Below are the code and all the weights of a small trained network. Each question names an input and a class and asks about switching units off, where a switched-off unit gives its printed mean instead of its output.

import numpy as np


def w(rows, s, z=0):
    codes = np.array(rows[::2]) - 128.0
    scale = np.full(codes.shape[1], s)
    scale[-1] = z or s
    return codes * scale


def f(y):
    return np.maximum(y, 0)


def log_softmax(a):
    a = a - a.max(-1, keepdims=True)
    return a - np.log(np.exp(a).sum(-1, keepdims=True))


def net(x, mask):
    res = np.array(x, float).reshape(1, 2) / 4 @ E
    y = f(res @ A[0][:, :-1].T + A[0][:, -1])
    res = res + np.where(mask, y, B[0][:, -1]) @ B[0][:, :-1]
    return log_softmax(res[-1] @ U[:, :-1].T + U[:, -1])


A, B = {}, {}
E = w([
[167,46,52,131,149,203,43,65],'x0',
[110,49,171,98,189,138,159,251],'x1',
],0.013)
A[0] = w([
[130,167,133,153,141,124,140,97,107],'N0',
[146,104,91,118,104,113,125,87,175],'N1',
[130,177,158,154,116,93,144,178,168],'N2',
[114,45,78,162,118,124,119,144,164],'N3',
[109,188,132,129,128,138,139,171,156],'N4',
[123,152,136,140,105,166,157,154,133],'N5',
[105,178,143,119,123,119,130,111,255],'N6',
[141,197,124,159,106,101,116,43,148],'N7',
[147,156,122,138,134,102,141,159,131],'N8',
[124,181,131,97,128,81,152,155,172],'N9',
[124,135,110,109,127,163,85,13,150],'N10',
[116,127,134,116,133,119,131,214,173],'N11',
[140,146,140,124,107,122,127,136,243],'N12',
[121,109,108,146,128,130,109,54,130],'N13',
[158,8,119,132,142,140,71,125,136],'N14',
[114,147,159,159,111,114,121,122,115],'N15',
[135,174,103,121,110,132,136,137,129],'N16',
[129,120,95,130,114,109,136,140,107],'N17',
[109,108,137,135,129,136,153,159,128],'N18',
],0.018,0.0072)
B[0] = w([
[140,97,129,90,136,79,93,148,167],'N0',
[160,203,113,182,66,174,61,121,187],'N1',
[87,143,181,188,193,107,171,118,215],'N2',
[133,134,116,112,118,219,82,147,185],'N3',
[107,131,165,170,169,115,149,120,185],'N4',
[113,109,120,145,168,112,160,148,156],'N5',
[205,97,194,108,125,117,36,203,200],'N6',
[184,126,131,75,52,21,190,115,251],'N7',
[102,108,130,148,158,101,174,111,164],'N8',
[103,177,176,197,156,133,150,125,207],'N9',
[109,152,1,167,110,88,129,126,248],'N10',
[175,160,173,83,65,157,148,118,208],'N11',
[179,106,181,164,121,178,104,195,174],'N12',
[90,102,45,141,151,68,172,108,200],'N13',
[60,71,124,95,179,216,142,120,224],'N14',
[113,79,100,122,150,100,154,117,159],'N15',
[150,107,129,106,156,73,127,145,160],'N16',
[118,125,131,135,133,131,120,143,128],'N17',
[153,76,112,100,127,74,198,121,168],'N18',
],0.029,0.022)
U = w([
[181,183,173,162,91,146,85,148,88],'0',
[76,162,159,101,128,103,98,91,57],'1',
[163,100,127,77,148,110,136,128,42],'2',
[160,130,209,210,162,106,226,151,182],'3',
[107,122,65,124,91,129,180,94,3],'4',
[213,138,98,95,56,26,168,131,206],'5',
[89,72,102,147,179,169,104,134,188],'6',
[154,69,183,1,143,185,180,162,207],'7',
],0.0099,0.0037)

Each question gives the input, the list of numbers given to net, and the class t.
The units are the neurons (one row each of A and B). Each row of codes is followed by its name. A weight is (code - 128) times the scale printed after its matrix; where a second scale follows, it is the last column's (A, B and U).
mask holds one flag per neuron, in row order. A switched-off neuron (its flag False) gives its mean, the last column of its row in B, instead of its output. The means were averaged over made-up inputs and are rounded, as every weight is.
A unit's drop is (log p(t) with every unit on - log p(t) with that unit switched off) / (log p(t) with every unit on - log p(t) with every unit switched off).
The circuit of an input: a set's keep is (log p(t) with only the set's units on - log p(t) with every unit switched off) / (log p(t) with every unit on - log p(t) with every unit switched off). Starting from the 12 units with the biggest drops (on a tie, the unit counted first), units are removed one at a time, each time the one whose removal leaves the highest keep (on an exact tie, the one counted first), for as long as the keep stays at least 0.8.
circuit, biggest first: the units of the circuit, biggest drop first
most important unit: the unit with the biggest drop
top k neurons: the k neurons with the biggest drops, biggest first
drop of u: that unit's drop, to one decimal
input [2,3], class 7: most important unit : N10
input [8,-1], class 6: top 3 neurons : N14, N7, N3
input [8,0], class 6: top 2 neurons : N14, N7
input [-1,6], class 7: circuit, biggest first : N11, N10
input [-5,-5], class 3: top 3 neurons : N2, N9, N10
input [2,1], class 6: top 2 neurons : N7, N11
input [4,3], class 6: top 3 neurons : N7, N11, N6
input [7,-1], class 4: top 2 neurons : N10, N6
input [6,-5], class 4: top 2 neurons : N14, N6
input [7,1], class 6: top 2 neurons : N14, N7
input [5,-4], class 4: top 2 neurons : N14, N6
input [5,-2], class 4: drop of N11 : 0.0
input [-1,8], class 7: drop of N11 : 0.1
input [7,6], class 7: drop of N10 : 0.4
input [8,-2], class 4: top neuron : N10
